Here is a tiny trained network, its code and every weight. The questions are about switching its units off for an input and a class, where a switched-off unit gives its printed mean instead of its output.

import numpy as np


def w(rows, s, z=0):
    codes = np.array(rows[::2]) - 128.0
    scale = np.full(codes.shape[1], s)
    scale[-1] = z or s
    return codes * scale


def norm(h):
    return h / np.sqrt((h * h).mean(-1, keepdims=True) + 1e-5)


def f(y):
    return np.maximum(y, 0)


def log_softmax(a):
    a = a - a.max(-1, keepdims=True)
    return a - np.log(np.exp(a).sum(-1, keepdims=True))


def net(x, mask):
    res = np.array(x, float).reshape(1, 4) / 4 @ E
    u = 0
    for l in range(3):
        y = f(norm(res) @ A[l][:, :-1].T + A[l][:, -1])
        res = res + np.where(mask[u : u + 4], y, B[l][:, -1]) @ B[l][:, :-1]
        u += 4
    return log_softmax(norm(res)[-1] @ U[:, :-1].T + U[:, -1])


A, B = {}, {}
E = w([
[75,254,87,156,223,51,92,121,172],'x0',
[161,103,216,88,180,85,146,126,79],'x1',
[222,209,91,72,111,58,83,139,141],'x2',
[143,175,152,148,95,104,43,93,39],'x3',
],0.0038)
A[0] = w([
[72,166,192,98,152,154,141,193,212,204],'0.n1',
[156,67,253,115,176,143,183,169,103,69],'0.n2',
[87,79,86,216,165,181,169,166,131,6],'0.n3',
[167,37,79,80,53,178,153,175,168,85],'0.n4',
],0.0041,0.0025)
B[0] = w([
[139,110,88,199,139,220,8,89,189,232],'0.n1',
[222,255,159,102,81,173,247,43,142,237],'0.n2',
[32,48,37,103,93,156,100,190,9,198],'0.n3',
[119,176,157,115,92,54,236,203,140,251],'0.n4',
],0.005,0.0033)
A[1] = w([
[140,151,73,147,200,133,100,123,185,36],'1.n1',
[1,32,121,146,131,180,106,122,143,28],'1.n2',
[85,108,101,132,158,148,154,131,61,85],'1.n3',
[169,114,118,38,162,110,91,133,31,1],'1.n4',
],0.0051,0.00098)
B[1] = w([
[133,146,99,39,140,109,92,61,195,232],'1.n1',
[94,99,83,167,61,93,2,203,35,252],'1.n2',
[111,91,95,173,118,174,111,131,181,182],'1.n3',
[95,109,170,192,202,110,73,125,74,176],'1.n4',
],0.0083,0.0032)
A[2] = w([
[5,27,11,166,88,233,198,220,253,51],'2.n1',
[92,246,23,188,179,85,134,86,239,212],'2.n2',
[110,175,208,79,177,175,153,99,31,43],'2.n3',
[76,117,156,102,211,129,44,159,94,2],'2.n4',
],0.0036,0.00068)
B[2] = w([
[131,141,217,231,181,182,110,4,65,252],'2.n1',
[141,63,94,93,171,165,144,74,155,238],'2.n2',
[121,69,138,179,148,151,216,104,164,174],'2.n3',
[136,140,140,99,114,114,163,254,142,170],'2.n4',
],0.0067,0.0044)
U = w([
[58,86,87,212,58,181,25,118,72,202],'0',
[167,117,207,174,121,187,222,1,105,206],'1',
[166,162,216,116,195,12,61,176,61,5],'2',
[143,96,173,62,36,148,226,169,152,30],'3',
[146,163,95,36,18,52,186,196,163,90],'4',
[146,161,50,11,187,105,49,32,226,190],'5',
],0.0072,0.0028)

Each question gives the input, the list of numbers given to net, and the class t.
The units are the neurons (one row each of A and B). Each row of codes is followed by its name. A weight is (code - 128) times the scale printed after its matrix; where a second scale follows, it is the last column's (A, B and U).
mask holds one flag per neuron, layer by layer. A switched-off neuron (its flag False) gives its mean, the last column of its row in B, instead of its output. The means were averaged over made-up inputs and are rounded, as every weight is.
A unit's drop is (log p(t) with every unit on - log p(t) with that unit switched off) / (log p(t) with every unit on - log p(t) with every unit switched off).
The circuit of an input: a set's keep is (log p(t) with only the set's units on - log p(t) with every unit switched off) / (log p(t) with every unit on - log p(t) with every unit switched off). Starting from all 12 units, units are removed one at a time, each time the one whose removal leaves the highest keep (on an exact tie, the one counted first), for as long as the keep stays at least 0.8.
units of the circuit, in order: the units of the circuit, biggest drop first
k most important neurons: the k neurons with the biggest drops, biggest first
top k neurons in layer l: the k neurons of layer l with the biggest drops, biggest first
drop when u is switched off: that unit's drop, to one decimal
input [-6,3,5,-2], class 4: most important neuron : 2.n1
input [8,3,-7,-3], class 0: top 2 neurons in layer 0 : 0.n3, 0.n2
input [-2,-8,5,4], class 4: 3 most important neurons : 2.n1, 0.n1, 1.n1
input [5,0,-2,8], class 5: units of the circuit, in order : 1.n2, 2.n1
input [6,-2,-2,-8], class 0: units of the circuit, in order : 1.n2, 0.n2
input [7,3,-5,0], class 5: 2 most important neurons : 1.n1, 0.n3
input [-8,0,8,8], class 2: top 2 neurons in layer 0 : 0.n2, 0.n1
input [-8,-7,0,1], class 1: units of the circuit, in order : 0.n4, 2.n1
input [3,7,0,-6], class 5: 3 most important neurons : 0.n1, 2.n1, 1.n1
input [-3,2,8,0], class 2: 2 most important neurons : 1.n4, 0.n2
input [5,2,-5,-7], class 0: 2 most important neurons : 1.n2, 0.n3
input [7,-7,-6,8], class 5: top 3 neurons in layer 2 : 2.n2, 2.n1, 2.n3
input [-2,2,4,3], class 2: units of the circuit, in order : 1.n4, 2.n1, 2.n4
input [-2,0,-7,-6], class 0: units of the circuit, in order : 1.n2
input [-1,4,1,8], class 2: 2 most important neurons : 1.n4, 2.n1
input [-5,-1,1,-2], class 3: top 2 neurons in layer 0 : 0.n4, 0.n1
input [-5,-8,4,0], class 1: top 2 neurons in layer 2 : 2.n1, 2.n4
input [8,8,-6,2], class 5: top 2 neurons in layer 0 : 0.n1, 0.n4
input [3,1,1,7], class 2: top 2 neurons in layer 0 : 0.n1, 0.n2
input [-7,0,3,5], class 3: units of the circuit, in order : 2.n1
input [-2,-6,1,2], class 1: drop when 1.n2 is switched off : 1.0
input [-4,-7,2,-5], class 1: drop when 1.n2 is switched off : 0.2
